Here is a tiny trained network, its code and every weight. The questions are about switching its units off for an input and a class, where a switched-off unit gives its printed mean instead of its output.

import numpy as np


def w(rows, s, z=0):
    codes = np.array(rows[::2]) - 128.0
    scale = np.full(codes.shape[1], s)
    scale[-1] = z or s
    return codes * scale


def f(y):
    return np.maximum(y, 0)


def log_softmax(a):
    a = a - a.max(-1, keepdims=True)
    return a - np.log(np.exp(a).sum(-1, keepdims=True))


def net(x, mask):
    res = np.array(x, float).reshape(1, 2) / 4 @ E
    y = f(res @ A[0][:, :-1].T + A[0][:, -1])
    res = res + np.where(mask, y, B[0][:, -1]) @ B[0][:, :-1]
    return log_softmax(res[-1] @ U[:, :-1].T + U[:, -1])


A, B = {}, {}
E = w([
[33,209,174,245,66,137,12,57],'x0',
[53,3,24,152,118,165,151,106],'x1',
],0.012)
A[0] = w([
[129,108,225,17,229,69,229,207,191],'neuron 0',
[76,102,40,168,194,203,135,89,113],'neuron 1',
[2,211,162,214,126,87,55,30,135],'neuron 2',
[125,198,178,95,179,94,81,182,151],'neuron 3',
[166,73,191,111,122,146,95,94,251],'neuron 4',
[83,91,73,136,82,162,149,77,238],'neuron 5',
[45,125,58,105,171,216,112,167,66],'neuron 6',
],0.0079,0.0029)
B[0] = w([
[42,77,137,194,198,229,107,86,217],'neuron 0',
[169,226,57,183,244,239,67,88,182],'neuron 1',
[62,12,126,124,243,183,162,106,250],'neuron 2',
[149,222,124,196,185,91,28,83,172],'neuron 3',
[160,118,40,254,124,82,43,182,145],'neuron 4',
[206,222,135,191,250,103,49,199,184],'neuron 5',
[120,207,93,207,169,154,160,26,164],'neuron 6',
],0.0078,0.02)
U = w([
[77,88,127,106,182,189,148,91,206],'0',
[163,245,121,159,160,168,62,96,123],'1',
[153,85,105,254,137,117,56,249,232],'2',
[168,124,185,81,57,77,188,164,5],'3',
[131,169,101,92,19,67,205,103,5],'4',
[125,217,137,3,80,196,91,156,5],'5',
[168,94,183,150,101,31,240,181,5],'6',
[122,133,127,57,17,45,209,142,5],'7',
],0.0076,0.0029)

Each question gives the input, the list of numbers given to net, and the class t.
The units are the neurons (one row each of A and B). Each row of codes is followed by its name. A weight is (code - 128) times the scale printed after its matrix; where a second scale follows, it is the last column's (A, B and U).
mask holds one flag per neuron, in row order. A switched-off neuron (its flag False) gives its mean, the last column of its row in B, instead of its output. The means were averaged over made-up inputs and are rounded, as every weight is.
A unit's drop is (log p(t) with every unit on - log p(t) with that unit switched off) / (log p(t) with every unit on - log p(t) with every unit switched off).
The circuit of an input: a set's keep is (log p(t) with only the set's units on - log p(t) with every unit switched off) / (log p(t) with every unit on - log p(t) with every unit switched off). Starting from all 7 units, units are removed one at a time, each time the one whose removal leaves the highest keep (on an exact tie, the one counted first), for as long as the keep stays at least 0.8.
units of the circuit, in order: the units of the circuit, biggest drop first
unit that matters most: the unit with the biggest drop
top k neurons: the k neurons with the biggest drops, biggest first
drop of u: that unit's drop, to one decimal
input [-2,1], class 2: units of the circuit, in order => (neuron 2; neuron 1)
input [3,-2], class 2: units of the circuit, in order => (neuron 1)
input [6,-6], class 0: top 3 neurons => (neuron 2; neuron 5; neuron 1)
input [2,-3], class 2: units of the circuit, in order => (neuron 1; neuron 6)
input [0,-2], class 2: top 2 neurons => (neuron 1; neuron 6)
input [-2,-2], class 2: units of the circuit, in order => (neuron 2; neuron 1; neuron 6)
input [3,8], class 1: top 2 neurons => (neuron 1; neuron 5)
input [1,-3], class 2: top 2 neurons => (neuron 1; neuron 6)
input [-5,8], class 1: top 3 neurons => (neuron 2; neuron 1; neuron 5)
input [6,3], class 0: top 2 neurons => (neuron 2; neuron 3)
input [1,4], class 1: top 2 neurons => (neuron 2; neuron 1)
input [4,6], class 1: top 2 neurons => (neuron 5; neuron 1)
input [4,1], class 0: top 2 neurons => (neuron 2; neuron 3)
input [-6,7], class 1: unit that matters most => neuron 2
input [4,-1], class 0: top 2 neurons => (neuron 2; neuron 5)
input [1,-1], class 2: top 4 neurons => (neuron 1; neuron 2; neuron 6; neuron 0)
input [0,-1], class 2: top 2 neurons => (neuron 2; neuron 1)
input [5,-1], class 0: drop of neuron 2 => 0.6
input [-3,2], class 2: drop of neuron 2 => 2.1
input [1,0], class 2: unit that matters most => neuron 2
input [6,-1], class 0: drop of neuron 2 => 0.7
